Below is a small trained network, with its code and all its weights. Each question gives an input and a class and asks what happens when units are switched off, that is, made to give their printed mean instead of their output.

import numpy as np


def w(rows, s, z=0):
    codes = np.array(rows[::2]) - 128.0
    scale = np.full(codes.shape[1], s)
    scale[-1] = z or s
    return codes * scale


def norm(h):
    return h / np.sqrt((h * h).mean(-1, keepdims=True) + 1e-5)


def f(y):
    return y / 2 * (1 + np.tanh(0.7978845608 * (y + 0.044715 * y**3)))


def log_softmax(a):
    a = a - a.max(-1, keepdims=True)
    return a - np.log(np.exp(a).sum(-1, keepdims=True))


def net(x, mask):
    res = np.array(x, float).reshape(1, 5) / 4 @ E
    u = 0
    for l in range(2):
        y = f(norm(res) @ A[l][:, :-1].T + A[l][:, -1])
        res = res + np.where(mask[u : u + 16], y, B[l][:, -1]) @ B[l][:, :-1]
        u += 16
    return log_softmax(norm(res)[-1] @ U[:, :-1].T + U[:, -1])


A, B = {}, {}
E = w([
[165,144,133,119,147,33,2,179,199],'x0',
[167,166,89,136,57,111,75,221,54],'x1',
[91,136,110,143,83,211,114,56,160],'x2',
[173,92,41,123,99,133,171,104,185],'x3',
[135,99,132,89,119,76,86,34,41],'x4',
],0.0071)
A[0] = w([
[164,199,163,149,156,200,168,233,120,163],'L0N0',
[123,170,145,192,70,141,128,187,86,42],'L0N1',
[136,102,98,91,156,151,188,199,108,48],'L0N2',
[193,91,35,96,48,124,70,157,182,91],'L0N3',
[139,189,126,223,64,88,158,216,142,63],'L0N4',
[70,125,50,180,71,156,177,164,115,181],'L0N5',
[124,92,90,142,194,162,190,99,134,96],'L0N6',
[101,75,152,120,207,134,162,80,96,60],'L0N7',
[228,168,74,175,74,150,87,89,136,89],'L0N8',
[87,176,122,130,122,126,84,102,188,159],'L0N9',
[117,149,130,132,117,182,123,243,55,3],'L0N10',
[107,85,145,255,110,113,169,129,171,59],'L0N11',
[162,97,198,125,162,18,105,139,134,125],'L0N12',
[139,48,128,120,162,174,134,75,98,35],'L0N13',
[138,192,151,129,108,85,152,104,105,59],'L0N14',
[123,97,126,48,107,153,196,165,54,68],'L0N15',
],0.0081,0.0044)
B[0] = w([
[174,134,15,107,127,177,122,219,133,253],'L0N0',
[182,158,151,2,129,198,44,72,94,170],'L0N1',
[152,94,80,149,165,208,128,126,181,155],'L0N2',
[62,182,124,141,114,40,127,146,114,225],'L0N3',
[163,149,32,74,174,135,137,141,57,205],'L0N4',
[178,111,194,134,127,104,101,183,81,244],'L0N5',
[151,124,100,146,185,98,152,106,103,202],'L0N6',
[126,193,55,70,164,89,128,106,159,193],'L0N7',
[116,125,213,143,88,87,175,165,150,173],'L0N8',
[73,122,158,156,78,123,129,90,212,173],'L0N9',
[201,159,144,71,153,163,26,90,206,187],'L0N10',
[73,99,97,202,168,166,159,170,133,144],'L0N11',
[127,184,73,158,40,51,138,155,92,232],'L0N12',
[168,158,126,125,132,160,133,78,123,165],'L0N13',
[163,148,144,113,145,127,155,203,87,118],'L0N14',
[153,115,154,97,122,174,95,121,146,191],'L0N15',
],0.0083,0.0052)
A[1] = w([
[146,159,111,104,186,108,159,158,127,115],'L1N0',
[122,130,140,106,143,77,112,101,98,41],'L1N1',
[153,66,102,117,52,106,120,138,156,114],'L1N2',
[89,154,154,62,124,66,109,205,85,144],'L1N3',
[149,152,194,124,107,128,111,98,93,3],'L1N4',
[123,92,131,165,160,181,162,168,159,40],'L1N5',
[35,109,139,198,148,159,75,156,215,44],'L1N6',
[146,139,136,193,172,177,172,154,105,104],'L1N7',
[140,24,106,121,88,104,163,86,104,149],'L1N8',
[75,137,150,155,107,77,88,114,197,45],'L1N9',
[75,83,156,252,104,120,119,131,189,99],'L1N10',
[119,152,141,99,120,127,118,98,127,62],'L1N11',
[89,168,167,76,87,127,103,74,126,181],'L1N12',
[170,197,166,117,127,87,130,137,108,84],'L1N13',
[85,86,151,135,176,102,175,40,102,72],'L1N14',
[150,112,95,130,170,130,177,187,68,133],'L1N15',
],0.011,0.0049)
B[1] = w([
[75,101,162,185,124,120,109,124,169,185],'L1N0',
[170,130,75,220,135,167,137,125,82,148],'L1N1',
[143,152,136,204,91,61,97,156,112,158],'L1N2',
[183,194,75,185,92,53,144,162,124,254],'L1N3',
[176,128,170,96,138,140,224,120,114,136],'L1N4',
[121,91,77,23,164,81,242,165,55,159],'L1N5',
[212,113,195,147,88,117,141,82,77,164],'L1N6',
[63,101,179,85,103,145,150,143,73,169],'L1N7',
[155,172,201,122,111,144,85,174,165,168],'L1N8',
[55,54,227,81,101,141,71,167,199,183],'L1N9',
[140,114,204,153,112,175,89,7,103,175],'L1N10',
[146,99,88,158,126,175,174,193,203,130],'L1N11',
[67,78,154,142,156,126,141,164,165,206],'L1N12',
[133,114,153,178,79,107,204,147,89,184],'L1N13',
[162,179,2,169,146,108,34,131,175,197],'L1N14',
[23,113,188,94,108,122,106,74,166,212],'L1N15',
],0.0089,0.0074)
U = w([
[44,99,58,70,187,175,182,186,106,58],'0',
[209,174,73,66,152,226,29,150,75,61],'1',
[127,160,26,185,228,123,114,3,190,19],'2',
[80,102,199,181,96,88,57,84,198,254],'3',
[119,73,184,102,121,195,181,66,51,97],'4',
[198,213,77,206,71,28,83,195,88,153],'5',
],0.014,0.004)

Each question gives the input, the list of numbers given to net, and the class t.
The units are the neurons (one row each of A and B). Each row of codes is followed by its name. A weight is (code - 128) times the scale printed after its matrix; where a second scale follows, it is the last column's (A, B and U).
mask holds one flag per neuron, layer by layer. A switched-off neuron (its flag False) gives its mean, the last column of its row in B, instead of its output. The means were averaged over made-up inputs and are rounded, as every weight is.
A unit's drop is (log p(t) with every unit on - log p(t) with that unit switched off) / (log p(t) with every unit on - log p(t) with every unit switched off).
The circuit of an input: a set's keep is (log p(t) with only the set's units on - log p(t) with every unit switched off) / (log p(t) with every unit on - log p(t) with every unit switched off). Starting from the 12 units with the biggest drops (on a tie, the unit counted first), units are removed one at a time, each time the one whose removal leaves the highest keep (on an exact tie, the one counted first), for as long as the keep stays at least 0.8.
units of the circuit, in order: the units of the circuit, biggest drop first
top k neurons: the k neurons with the biggest drops, biggest first
k most important neurons of layer l: the k neurons of layer l with the biggest drops, biggest first
drop of u: that unit's drop, to one decimal
input [-6,-7,4,-1,-1], class 2: units of the circuit, in order	[L1N14]
input [0,-6,0,0,-4], class 4: units of the circuit, in order	[L0N11, L1N6, L1N5]
input [4,-7,-3,8,8], class 5: top 2 neurons	[L0N12, L1N15]
input [-8,0,-5,1,4], class 1: 3 most important neurons of layer 0	[L0N15, L0N3, L0N0]
input [-5,-8,-3,-8,-4], class 0: 2 most important neurons of layer 1	[L1N7, L1N5]
input [2,-4,-3,-2,-4], class 3: top 4 neurons	[L1N15, L0N1, L0N11, L0N5]
input [3,-8,-7,7,-4], class 3: top 3 neurons	[L0N4, L0N0, L0N12]
input [-7,-1,-1,-6,5], class 2: top 2 neurons	[L1N14, L0N7]
input [0,4,7,8,4], class 3: 2 most important neurons of layer 0	[L0N4, L0N0]
input [-6,-7,8,-2,-6], class 4: 4 most important neurons of layer 1	[L1N7, L1N10, L1N6, L1N5]
input [-5,-1,3,-8,0], class 0: 2 most important neurons of layer 0	[L0N7, L0N5]
input [-5,7,7,0,7], class 4: 2 most important neurons of layer 0	[L0N12, L0N0]
input [-5,1,-8,-8,-2], class 1: drop of L0N0	0.2
input [-4,-1,6,-4,4], class 2: drop of L1N14	0.2
input [2,-4,6,3,-6], class 4: most important neuron of layer 1	[L1N5]
input [-8,-4,4,-5,2], class 2: drop of L1N14	0.4
input [-8,8,1,8,-6], class 1: 3 most important neurons of layer 0	[L0N1, L0N10, L0N5]
